The symbols move the nodes like this.
state | $ ^ + @ & §
zs | tt mp tz qj sz rn
lc | bb lp zd rp bl fr
nj | qq gl tc gm rg bp
lp | fr sz rp lc bb dq
zq | jb ml mf lj dh rl
pf | tn gb mr dz qh tg
pp | dt hp zs mp rn tz
qj | sz zs dt tz lp tt
cn | pm sm jc tr qs gd
ht | ll rh hj nf td mb
fl | dd rg zz jj dl rq
mn | bh sn bn zm dj tm
dp | lg tq pb zt lb mg
jq | bz nz dp tq mg pb
dz | qh pf ft mr gs tn
qf | nh hj ll mb sc sj
cg | tl cf ds zr zc dn
lh | sm ph br jt cn cp
mm | hj fs rh qz qf nf
fh | pq cj ls hz lz hg
sj | hp td sc nh pp gn
mp | rn pp qj zs tt dt
sg | cf dl pr fb cg sr
pm | qt gd nc qs ld hn
ml | rl lz lj zq jb qm
hg | lj jg lz pq mf zq
bc | jc br sm cp zp tr
gs | tc qh gl qn gt gm
hz | lz fh jg ls ml pq
jb | mm rl bs dh qz fs
qt | hz hn mc ld ls fh
bs | rh dh fs th ht qz
rg | rq qq jj fl dd cz
dl | sr dd fb sg cf fm
sz | dq tt lc lp fr zd
sl | zs sc hp gn qj mp
mb | sc qf td ll sl nh
gb | tg hr dz pf tn ft
fm | ds pr cf sr zj zr
cp | zp bc cn sm gd jc
ph | cp gr jt lh sm bc
dn | sn zj zc tl mn rr
td | gn ll nh sj hp sl
gd | hn zp qs pm qt hq
rh | mb qz nf ht ll qf
rr | pz fg mn sn tm bn
tg | gl ft qh tn nj qn
rn | rp dt sz tt zd lc
sr | zj fm cg cf dn ds
ld | ls qt cj mc jg hz
br | tr jt cp bc jc cn
nz | pb jh tq jq bz zt
tq | mg jq zt dp lg bz
hj | sj nf mb qf nh td
tn | nj tg gs qh gm gl
dj | mt bh zf fz gr gq
fs | nf th qz mm hj ht
cf | dn sr zr cg tl zj
lb | mr lg gb hr ft dz
zz | sg jj rq cz fb dl
ft | qn mr tn tg gl gs
bh | gq tm fz dj mt ms
tm | ms pz dj bh gq zf
mc | jg ld fh cj hg ls
bz | gb pb lg mg pf hr
tt | zd rn lp sz dq rp
qm | th mf jb rl fs bs
qn | gt gs nj gl bp tc
tz | lp qj rn dt lc sz
tc | fl gm bp gt jj rg
gr | bc mt lh ph cp br
lj | dh zq qm mf bs jb
zm | dj mn pz bn fz bh
gm | rg nj gt tc fl qq
qh | gm tn qn gs tc nj
sn | tm rr zm mn bh pz
zj | rr ds tl dn sn fg
qz | qf mm ht rh mb hj
jh | zt bl jq nz pb dp
rp | bl lc dq zd jh bb
zt | lb dp bz pb hr lg
sc | mp nh gn sl zs pp
dh | qz jb th bs rh mm
qs | ld pm hq nc mc qt
zp | hq jc pm gd hn nc
zd | jh rp fr dq nz bl
bl | dp bb nz jh zt tq
dq | nz zd bb fr jq jh
fg | bn zc sn rr pz zm
lz | qm pq zq ml rl mf
zc | zm tl rr fg bn mn
hq | cj nc qt hn fh mc
jt | cn lh bc br tr sm
rq | pr cz dl dd fm fb
jg | zq ls pq hg lj ml
ls | ml hz hg jg zq lz
fb | cg sg fm pr zr cf
bn | fz zm tm pz zf dj
mf | bs lj rl qm th dh
ll | sl mb sj td gn sc
zr | zc cg zj ds fg tl
rl | fs qm dh jb mm th
bp | zz gt rg qq cz jj
dt | lc tz tt rn rp lp
cz | fb zz dd rq pr sg
tl | mn dn fg zc zm sn
dd | fm rq sg dl sr pr
nh | pp sj sl sc mp hp
tr | qs cn zp jc nc pm
sm | gd cp tr cn pm zp
jc | nc tr gd zp hq qs
gq | jt ms gr mt br lh
jj | dl fl cz zz sg dd
mg | pf bz lb lg dz gb
pq | mf hg ml lz qm lj
th | ht bs mm fs nf rh
zf | ph fz gq ms lh gr
hp | tz gn mp pp dt qj
nf | td ht qf hj sj ll
gl | bp qn gm nj qq gt
hr | ft lb pf gb tg mr
bb | tq fr jh bl dp jq
nc | mc qs hn hq cj ld
hn | fh hq ld qt hz cj
pr | zr fb sr fm ds cg
cj | hg mc hz fh pq jg
gt | jj tc qq bp zz fl
qq | cz bp fl rg rq zz
mr | gs dz tg ft qn qh
pz | zf bn bh tm ms fz
gn | qj sl pp hp tz zs
mt | br gq ph gr bc jt
pb | hr zt mg bz gb lb
fr | jq dq bl bb tq nz
ms | lh zf mt gq jt ph
fz | gr dj ms zf ph mt
ds | fg zr dn zj rr zc
lg | dz mg hr lb mr pf

The rows follow the links: the fewer symbols apart two nodes are, the more alike their rows tend to be.

Each row is also shifted at random along 8 hidden directions that mean nothing.

Some nodes, each with a row of numbers:
gl: [  53,  -20,  -50,  101,  -51,   72,   15,    5,   40,   43,  -28,  -46,  -46,   -4,   10,   15,  -45,   15,   24,   79,    3,   40,  -47,   50,   14,   20,   52,   16,    4,   89,   30,    5,   -5,   49,  -15,   28,  -52,   17,    6,   51,  -72,  -16,   14,  -24,   57,  -42,  -27,   42,   23,  -74,  -34,   37]
sj: [  98,  -10,   29,  -44,   24,  -37,  -56,  -73,   27,  -19,   62,   56,  -10,   -8,   84,  -56,    5,   23,   29,  -61,    4,   12,   -8,   -7,  -88,  -18,  -43,   47,  -55,  -58,   38,   52,  -17,  -75,   18,   26,   52,  -17,    0,   22,   64,  -50,    0,   63,  -36,  -18,   38,   14,   22,   12,   46,   30]
jq: [ 173,  148,   26,   52,  -66,  -14,  -35,  -36,   94,  -26,   -9,   43,  -13,  -28,    6,   32,  -20,   47,  -74,  -32,  -87,  -41,   17,   16,   94,   93,   14,   14,  -10,   -8,  131,   76,  -20,   95,  -38, -153,   62,  160,  -97,   71,   32,  128, -167,   59,   95,  129,   73,   65,   79,   45,   46,   33]
ll: [ -72,  -33,   45,  -66,   39,  -53,  -58,  -34,  -34,   82,   11,   63,    4,   68,   73,  -63,  109,   -8,  -36,  -40,  -64,  -84,   16,  -31,   20,  -48,  -29,   41,   42,   11, -194,   50,  -45,  125,  -56,  -58,   79, -101,  -95,  -34,   -8,  -27,  -74,   41, -177,   79,   10,  -60,    4,   98,  -60,   -1]
dt: [ 247,  -46,   -5,   -7,   36,   25,  -61, -107,   55,  -69,   61,    9,  -42,  -83,   35,  -30,  -42,   81,  107,  -39,   32,  123,   28,   11, -118,   28,  -47,   47, -103,  -55,  161,   77,  -22,  -44,    6,   68,   32,  105,   66,  106,  119,   19,   27,   89,   80,  -14,   36,   81,   35,  -35,  133,   23]
dd: [ -17,  -21,   -6,   89,  -78,   70,   42,   39,   45,  -59,  -69,  -98,  -15,   17,   -5,   37,   12,  -36,  -25,    9,   46,    6,  -52,   54,   48,   44,  158,    5,  -66,   17,  167,  -19,   46,    1,   -2,  -67,  -44,   38,   13,   20,  -25,  123,   66,  -67,   55,    7,    0,  -17,   -9,  -84,  -13,  -44]
qq: [   5,  -82,  -69,  115,  -55,   40,   -3,  -24,   48,   48,  -19,  -46,  -34,   12,   31,   41,   63,  -23,   -3,   60,   21,   74,  -46,   79,   30,  -52,   96,   41,  -98,   64,  -63,   -4,   43,   21,  -97,   78,  -63,  -67,   13,   24,   -3,  -68,  -53,  -59,  -65,  -36,  -63,   39,   -9,  -53,  -70,   -9]
td: [ -10, -272,    5,  -37,   45,   36,  -35,  -54,  -74,  -42,   13,  -13,  -21,   -3,   97,  -50,   80,   51,   36,   13,   92,   24,    8,   13,  -73,  -54,   20,   54,  -17,   49, -176,   36,  -70,  185,   28,   17,   18, -175,  -20,  -34,  -51,  -20,  134,   26, -194,   74,  -25,  -64,  -26,   60,   32,  -48]
fl: [ -54,  -95,  -38,   97,  -99,   43,   -4,   67,  -32,  -94,  -56,  -65,  -42, -102,    1,   41,   48,  -22,   20,   13,   52,  -29,    6,   72,   76,   50,  -14,   17,  -39,   78,  -44,    7,    1,  176,   33, -118,  -40,   18,  -41,   -3,  -48,   15,  -46,  -67,    5,   77,   78,   15,   -9,  -54,   88,  -51]
fm: [-157,  -78,  -30,   27,  -31,   24,   16,  106,  -79,  -14,  -94, -104,  -34,  111,  -78,   19,   -8,  -28,   19,   -1,   14,  -82,   26,   -3,   19,   32,  -25,  -18,   22,   50,    0,    1,  -20,  162,   60,  -82,  -17,   79,   -3,   -9,  110,   77,  200,  -91,  115,   18,  118,  -44,  -62,  -86,   26,  -73]
sl: [ 294,   -6,   19,  -40,   50,  -11,  -45, -133,   74,  117,   33,   28,    1,  206,   41,  -12,   80,   32,  -17,  -16,  -65,   67,    5,  -27,  -48,  -54,  123,   17,  -84,  -53,   76,   58,   13,   13, -134,   73,   59,   45,   11,   52,  184,   95,   59,   79,  -44,   30,  -40,  -11,    6,   35, -101,   -9]
br: [  -8,  115,   26,  -53,   -4,   -9,   57,   52,  -48,   38,   18,   27,   43,  -42,  -97,   50,   45,  -53,   32,   23,  -42,    7,   71,  -48,   10,   12,  -92,  -81,  121,   14,   18,  -61,   56,   64,  -13,  -39,  -36,   61,   18,  -46,  -36,   53,  -42,   -7,    6,   44,  -32,  -39,  -42,   38,   34,  -80]
gd: [ -46,  -19,   11,  -35,   68,  -21,   28,   39,    0,    8,   45,   23,   85,  -29,  -29,   25,   67,  -23,  -13,   20,   27,   69,   26,  -19,    2,  -55,  113,  -30,  -42,  -60,   34,  -79,   71,  -75,  -44,   70,  -55,  -61,   60,  -49,  -79,    6,   -6,   23,  -53,  -24, -141,  -49,  -37,   72,  -81,  -31]
hn: [  20,  114,   38,  -55,   16,  -42,   53,   76,    2,  -71,   12,   40,   84,  -19,  -17,    0, -105,    0,  -87,  -20,   17,  -77,  -31,  -35,   13,   38,   60,  -65,   46,  -86,  128,  -76,   13, -179,  113,  -40,  -19,   -9,   12,  -61, -109,   25,   46,   24,   88,  -42,  -13,  -37,   14,   31,  -23,   56]
cj: [  -4,  -31,   43,  -67,   29, -106,  -30,   98,  -49, -128,   27,   33,   81,   58,  -44,   -2,   -3,   20,  -38,  -62,   54,  -70,   48,  -47,    7,   21,   37,  -35,  -70, -102,   88,  -48,    2,  -46,  127,  -54,   13,   73,   15,  -63,   77,   70,  146,   39,  124,   47,   86,  -73,  -41,   27,   38,   -9]
qm: [ 124,  -92,   63,  -92,   86,  -20,  -31,   33,   -6, -110,  -77,  -37,   80,  130,  -12,  -41,   10,   30, -100,  -67,   36,  -49,    8,  -55,   89,   13,  239,  -29, -103, -134,   63,  -23,  -25,  -88,   20,  -76,   79,   41,   18,  -17,   57,  218,   88,   39,   65,  100,    9,  -94,   20,   40,  -86,   28]
zs: [-107, -204,   57,  -20,   35,   38,  -60,  -43,  -33,  -45,    5,  -16,  -24,  -28,   56,  -50,  150,   41,   53,  -15,   34,   45,   59,  -10,  -10,  -12,   67,   73,  -47,   27,  -59,   70,  -52,  239,  -41,  -70,   61,  -33,  -41,   24,  -20,  123,   31,   52, -140,  155,  -28,  -61,   -9,   89,   47,  -77]
gm: [-365,  -43,  -26,   90,  -39,  -19,   -9,   73,   -4,  -62,  -50,  -33,  -52,  -30,   43,  -59, -133,   13,  -36,  -15,   49,  -87,  -85,   44,   21,   12,  -14,   72,  -33,   28,  -62,   17,  -64, -118,  104,    7,    5,  -72,  -33,    0,  -63, -145,   39,  -72,   70, -128,   73,   46,   26,  -83,   -9,  102]
gb: [-156,   36,   42,   69,  -52,  -35,  -56,    5,   70,  -11,  -10,    7,  -36,   56,  -11,  -21,   13,   35,  -15,  -17,  -35,   -2,   -3,    9,   53,   42,   75,   65,  -72,   12,   93,   51,  -23,   10,  -29,  -49,   57,  135,  -44,   62,   67,   89,  -25,   19,  100,   42,   60,   28,   21,  -16,  -12,   33]
fh: [  52, -151,    2,  -38,   25,   -9,    9,  -12,  -34,  -48,   99,   27,   46,  -36,   27,   -7,   66,    9,   62,   53,  120,  123,    2,    9, -111,  -79,   66,    0,  -60,  -11,  -14,  -73,   40,  -72,   44,  155,  -79, -119,   90,  -62,  -72,  -71,  130,   32, -105,  -36, -103,  -55,  -65,   19,   13,  -39]
nh: [ 274,  -48,   35,  -43,   22,  -34,  -84,  -57,   32,  -70,   16,   20,   15,   28,   31,   -5,   99,   37,   -2,  -83,  -19,   12,   62,   -9,    9,   23,   58,   22, -133,  -86,  110,   66,    1,   96,  -39,  -89,   71,  115,  -20,   47,  162,  153,  -21,   86,   21,  144,   68,  -11,   19,   47,   62,  -41]
dz: [ -48,  -63,   -7,   77,  -43,  -22,  -66,  -47,   58,  -53,  -52,  -22,  -34,  -17,   -9,   17,   87,   27,  -42,  -15,   -1,   51,   18,   42,  137,   -4,   79,   62, -147,   11, -117,   44,  -13,   16, -120,  -19,   53,   71,  -47,   55,   98,   51, -224,  -15,  -25,  107,   27,   61,   44,    0,  -17,   23]
nf: [-144,    2,  131,  -37,   52,  -17,  -48,   65,   60,  -35,   72,   39,   62,  -39,   98, -106,   92,  -27,   22,  -75,  -10,  -25,  -22,  -27,  -49,   25,  205,   69,  -66,  -98,  334,   18,   32,    2,   38, -108,   27,    2,   -8,   20, -161,  141,  117,  111,   12,    5,  -71, -120,   -5,   69,  -40,  -12]
jg: [ 349,  117,   31,  -73,  -32,  -25,   -1,  -29,    2,   -4,   96,   79,   38,  -80,  -18,   18,   34,  -19,   72,   19,  -17,   57,   39,  -20,  -34,    6, -105,  -65,   59,  -10,   39,  -53,   55,  -72,   31,   21,  -32,   68,   40,  -27,  -35,  -15,  -97,   59,   -2,   36,   -1,    1,    5,   -5,   93,  -11]
tl: [-161,   44,  -46,    9,   16,   42,   68,   73,  -45,   95,  -70,  -64,   -9,   64,  -48,   24,  -51,  -62,  -11,   23,  -36,  -70,  -22,  -16,    0,   -2,  -37,  -45,  100,   36,   -7,  -26,   18,   40,   -3,   -8,  -42,  -41,   11,  -26,  -15,  -34,   93,  -84,   34,  -95,  -16,  -22,  -39,  -45,  -73,  -28]
bp: [ -84,   53,  -35,   91,  -54,  -36,  -33,   38,   57,   29,  -12,  -11,  -28,   38,    3,   11,  -12,  -30,  -19,  -18,  -33,  -27,  -36,   39,   40,    2,   23,   37,  -94,    2,   51,   14,   31,  -56,  -27,    4,  -12,   60,  -19,   34,   76,  -58,  -41,  -43,   91,  -72,   52,   50,    3,  -79,  -41,   38]
zt: [ 141,  -55,  -28,   89,  -59,   58,   -3, -109,   93,  -22,   27,    0,  -45,  -35,   56,   28,   -2,   74,    1,   57,   45,  121,  -36,   72,  -28,   11,   99,   51,  -69,   48,   67,   42,  -11,   28,  -48,   56,  -16,   -2,   -1,   62,  -27,   24,  -15,   33,  -38,   33,  -56,   68,   42,    5,   22,   17]
pb: [ 155,  -72,  -59,   69,  -73,   44,    2, -105,   32, -139,  -45,  -23,  -66,  -64,   41,   23, -146,  110,  -46,   27,   91,   31,  -47,   71,   10,   50,  -29,   18,  -44,   46,  -91,   53,  -94,  -61,   63,   23,   20,  -24,  -16,   44,   22,  -41,  -48,  -16,   19,   34,   71,  125,   80,  -37,  103,   80]
jh: [ 167,   32,  -44,   61,  -34,   50,    4, -136,   78,   41,   27,   39,  -50,  -66,   77,    7,  -73,   60,  -22,   54,   -9,   63,  -52,   53,  -30,   -1,  -27,   32,   14,   58,  -54,   53,  -35,  -27,  -50,   74,    1,  -71,  -29,   56,  -62,  -99, -129,   33,  -80,  -25,  -54,  113,   78,   23,    8,   74]
th: [ -75,  -56,   62,  -92,   84,  -16,  -25,   43,  -43,  -24,  -17,   10,   40,   45,   48,  -99,  -26,   14,  -31,  -39,    5,  -86,  -22,  -54,   -3,   -7,   61,   10,   27,  -57,  -21,   -1,  -51,  -46,   73,  -41,   53,  -65,  -11,  -29,  -80,   27,   94,   43,  -12,  -13,    1,  -83,   14,   35,  -62,   57]
hj: [ 106,    0,   43,  -37,   59,  -61,  -80,  -45,   74,  -41,   70,   47,   37,  -31,   90,  -62,   41,    5,   10,  -89,   -1,   37,  -16,   -4,  -61,  -32,   84,   59, -161, -138,  159,   28,   33, -157,  -14,   38,   41,    1,   29,   38,   55,  -13,  -26,   83,   -6,  -51,  -19,    1,   19,   24,  -11,   36]
sz: [ -57,  -28,   22,  -13,   70,   25,  -12,  -51,   29,   64,  -46,   -6,  -15,  151,   37,  -58,  -57,   70,  -72,   -7,  -45,  -42,  -27,  -34,   -1,    7,  121,   39,   17,   -9,   22,   70,  -86,   55,  -43,  -11,   81,  -16,  -44,   49,   19,   95,  100,   45,    9,   15,  -27,  -16,   36,   62, -117,   57]
ph: [  38,   32,   15,  -20,  -58,  130,  132,   44,  -86,   57,   45,  -14,   12, -113,  -65,   65,   51,  -47,  123,  133,   21,   61,   45,  -15,  -77,   36,  -97,  -92,  265,  149,   50,  -75,   42,  257,   50,  -40, -134,  -31,   32,  -62, -253,   70,  120,  -14,  -89,   59, -116,  -80,  -72,   31,   99, -155]
ds: [ -23,   29,  -68,   27,  -18,   72,   71,   23,  -21, -100, -121, -110,  -18,  -99,  -20,   33, -150,  -29,  -54,  -19,   59,  -54,  -64,   36,   57,   39,  -47,  -48,   20,  -20,  -38,  -31,   -8, -178,   50,  -20,  -18,  -57,   38,    0,  -20,  -59,  -74, -118,   45,  -86,   32,   62,   44,  -93,   35,   33]
dh: [ -43,  -95,   53,  -94,   83,  -60,  -83,   38,  -72,   33,   75,   52,   16,   24,    9,  -88,   82,   -3,  117,  -28,   -9,    7,   62,  -60,  -83,  -46,  -70,   34,  -12,  -32,  -38,    6,  -15,   53,   43,   33,   24,   24,   32,  -17,   37,  -36,  104,   77,    0,   -9,   29,  -78,  -53,    7,   29,   -9]
sc: [ 274,  -27,   20,  -22,   -1,   33,  -28, -120,   49,  -67,   66,   30,  -23,  -88,   86,  -30,    5,   41,   69,  -30,   43,   91,  -12,   23, -102,    7,   -6,   32,  -58,  -39,  109,   42,   -5,  -61,   13,   38,   20,   -2,   37,   52,   11,    1,   -9,   67,  -44,    9,   -9,   42,   39,   -6,  101,    6]
bl: [ 141,   15,  -48,   39,  -30,   26,  -16,  -98,   27,    8,   33,   47,  -62,  -84,   49,    1,  -99,   74,   21,   29,   -7,   25,  -12,   38,  -46,   25, -137,   31,   35,   60,  -67,   71,  -66,   45,   21,   32,   14,  -14,  -38,   51,  -11, -113,  -79,   43,   -7,   -7,   43,  107,   58,    2,   93,   68]
lc: [ -16,   63,   44,   11,   27,   50,    0,  -50,   68,   59,    5,   23,  -19,   -7,   58,  -51,  -45,   46,  -13,    8,  -63,   -1,  -34,   -8,  -20,   39,   72,   40,   54,   12,  124,   67,  -42,   47,  -31,  -41,   40,    0,  -40,   68, -111,   73,  -10,   76,   -3,    6,  -65,    9,   60,   51,  -44,   52]
bn: [ -18,  120,  -45,    0,   11,  -42,   37,   68,  -16,   82,  -11,  -10,   22,  102,  -76,   72,  -24,  -59,  -38,  -27,  -66,  -70,   24,  -23,   -5,   -7,  -66,  -65,   21,  -37,   72,  -26,   58,   22,  -15,   -6,  -39,   51,   11,  -25,  135,  -21,   71,  -51,  100,  -70,   40,    0,  -53,  -18,  -39,  -44]

From each start, follow one symbol. Which node do you reach?
Answer with the node's name.
[  70,  -61,  -18,   23,   39,   32,  -30,  -57,   32,   20,   -6,    2,  -32,   56,   33,  -18,  -60,   87,  -14,    9,  -12,   17,   -2,   -2,  -38,   16,   43,   38,  -25,    8,   41,   72,  -66,  101,  -15,   16,   39,   17,  -19,   64,   40,   38,   85,   60,   47,   14,    5,   39,   25,   34,  -17,   43]
$
jh
[  67,  -76,   16,   25,   47,   59,  -28,  -76,   66,  -23,   28,  -12,  -25,  -44,   66,  -35,  -12,   71,   38,    0,   25,   95,   -5,   15,  -67,   10,  108,   64,  -72,  -17,  150,   66,  -26,   33,  -30,   33,   20,    9,   21,   85,  -33,   72,   51,   75,    2,    3,  -68,   25,   35,   31,   13,   19]
+
rp
[  31,  131,    6,  -37,   18,   37,   95,   11,    1,   76,   66,   20,   33,  -15,  -62,   23,  -69,  -29,   62,   63,    2,   73,  -10,  -39, -110,   -1,  -27,  -73,  121,    2,  162,  -83,   66, -133,   36,  111,  -85,    3,  100,  -27,  -92,  -21,  112,    4,   45, -121, -107,  -13,  -40,  -19,   -9,  -23]
$
jc
[  62,  -81,  -67,   36,   -5,   46,   56,   14,  -29,  -59,   -2,  -58,   27,  -80,  -33,  103,   76,  -41,   11,   21,   76,   74,   41,   46,   -9,  -23,   21,  -52,  -62,   -5,   32,  -53,   81,   85,  -34,   23,  -98,  -49,   52,  -30,   20,    6,   18,  -61,  -58,   19,  -65,   -5,  -63,   13,   43, -123]
@
bh
[ -91,  185,  109,  -93,   45,  -45,  -21,   55,    0,  149,   71,  101,   30,   44,   48, -120,   -4,  -45,   40,  -28, -136, -115,  -23,  -82,  -51,   14,  -54,    8,  164,  -21,  112,   10,   -6,  -12,   52,  -70,   42,    9,  -46,   -7, -152,  -10,   37,   96,   23,  -63,   -7,  -86,   13,   33,  -67,   56]
$
hj
[ 125,  102,  131,  -61,   -5,    6,  -40,   25,   59, -127,  118,   65,   51, -333,   59,  -73,   97,  -49,  156,  -66,    6,   88,   32,  -10,  -37,   63,  -15,   26,  -26,  -88,  293,  -19,   82, -120,   49,  -92,   -9,   97,   49,   36, -223,   61, -199,  118,   12,   33,  -47,  -27,   41,    5,  171,  -14]
$
mm
[ 174,   46,   37,  -60,   55,    5,  -20,  -54,   46,   42,   42,   46,   32,  -34,   85,  -60,   16,   -8,   -1,  -21,  -35,   15,  -36,  -18,  -28,  -27,   52,   14,   -1,  -66,   57,    6,   16, -106,  -27,   20,   16,  -62,    5,   15,  -96,  -17,  -73,   75,  -70,  -39,  -75,  -19,   46,   33,  -57,   54]
^
qz
[ -31,  -70,  -23,   96,  -94,   60,    0,   19,   25, -134,   19,  -73,  -48, -213,    9,   32,   59,  -50,  126,   -4,  103,  113,   -6,   85,  -36,   23,  -29,   32, -113,   25,  131,  -15,   71,  -27,   27,    8,  -78,   36,   67,   32,  -28,  -29,  -43,  -65,    8,  -28,   16,   44,  -20, -124,  169,  -81]
@
fb
[   2,    8,   49,  -63,   30,  -57,    9,   87,  -40,   11,   22,   40,   90,   94,  -42,   15,   73,  -15,  -55,    8,  -17,  -51,   42,  -54,   39,   -9,   94,  -50,   27,  -31,   31,  -61,   24,   80,   22,  -54,  -17,   14,  -16,  -74,  -38,  102,   94,   41,   15,   74,  -27, -104,  -52,   85,  -68,  -37]
§
hz
[-187,   36,    7,   93, -114,   25,    2,   99,   -4,  -26,   17,  -14,  -52, -127,   14,  -12,   -1,  -46,   82,   18,   -4,  -41,  -22,   53,   -8,   68,  -88,   38,   46,  100,   98,    6,   10,  123,   88, -106,  -59,   43,  -42,    8, -135,  -45,   14,  -37,   64,  -21,   72,    4,  -15,  -85,  109,  -24]
§
cz
[-251,  -12,  101,   96,  -81,   50,    3,   27,   99,  -97,  -45,  -35,   -2,  -62,   44,  -24,   72,   18,  -69,    1,   13,    0,  -48,   41,  123,   83,  273,   81,  -45,   26,  178,   29,  -14,   79,  -35, -178,   38,   36,  -85,   45, -194,  236,  -65,   19,  -26,  149,  -67,  -45,   54,   64,  -37,  -11]
$
mr
[-381, -105,    9,   70,  -33,  -77, -102,   88,  -35,  -45,    4,   -1,  -58,  -42,  -22,  -48,   55,    9,   79,  -31,    1,  -21,   59,   15,   32,    9,  -96,  100,  -95,   45,  -89,   57,  -48,  125,   31,  -38,   40,  101,  -49,   33,   94,  -55,  -18,  -17,   90,   26,  136,   21,  -30,  -40,   78,   11]
§
gl
[ -63,   22,   26,   64,  -68,   -9,  -36,  -21,   50,    2,   45,   46,  -47,  -27,   31,   -9,   10,   52,   22,   11,  -29,    6,    8,   27,  -21,   47,  -20,   55,    8,   57,   74,   66,  -36,  133,    8,  -57,   22,   69,  -65,   46,  -23,   25,   -2,   49,   32,   63,   46,   37,   22,   24,   63,    7]
@
zt
[-151,   13,  -59,   27,    8,   12,   34,   66,  -41,  -49,  -28,  -58,  -15, -107,  -24,   17,  -84,  -47,   34,  -31,   37,  -31,  -10,   18,  -28,    8, -125,  -20,    3,  -19,   18,  -26,   26,  -80,   64,   16,  -49,  -25,   48,  -11,   12, -119,   14,  -81,   65, -125,   42,   42,  -19,  -78,   67,  -14]
+
rr
[-183,  -84,    6,  122, -112,   40,   -8,   55,   38, -222,  -21,  -75,  -23, -276,   53,   19,   88,  -55,   31,  -35,  115,   46,  -30,  106,   70,   48,   67,   70, -148,    4,   86,  -11,   61,  -39,   24, -105,  -42,  -22,   -4,    8, -131,    8, -166,  -76,  -49,   40,    8,   19,   19,  -59,  134,  -58]
$
fb
[ -52,    8,   93,  -35,  -21,   45,  -13,    5,  -16, -134,   28,    8,  -44, -163,   64,  -91,  -88,   52,   93,  -49,   40,  -46,   -4,  -12,  -91,  120,  -98,   36,  100,    7,  187,   64,  -84,   59,  177, -152,   61,   55,  -28,   38, -135,   84,   94,   70,   65,   54,   93,  -16,   49,   -2,  206,   13]
^
pp
[ 115, -170,   13,  -64,   77,   -7,  -68,   14,  -45, -129,   55,    2,   14,  -87,   47,  -72,  -14,   46,  104,  -45,   96,   43,   33,  -18, -107,   -8,  -16,   26, -109,  -77,   73,    6,  -26,  -43,  116,   37,    6,    6,   79,   13,   15,  -21,  137,   77,   54,  -30,   42,  -18,  -17,  -29,  112,   22]
^
th
[ 254,   -8,   27,  -49,   -8,  -55,  -36,    5,   16, -112,  106,   58,   56, -100,  -16,   24,   69,    0,   74,  -24,   63,  101,   50,   -4,  -60,   -6,    5,  -23, -106,  -83,  144,  -56,   77, -104,   52,   48,  -42,   78,   81,  -23,   35,   17,   -8,   68,   38,   27,    1,   -5,  -27,   -1,  114,  -39]
+
jg
[ -19,  -14,   35,  -31,   35,  -37,  -51, -120,   54,  -12,   46,   42,  -27,   -4,   94,  -72,   -6,   29,    0,  -68,   13,   34,  -37,    2,  -71,  -39,   -3,   74,  -81,  -63,  -23,   59,  -31, -172,  -35,   80,   86,  -62,    3,   38,   73,  -69,  -62,   39,  -97,  -43,   -6,   33,   36,   21,   -1,   55]
&
dt
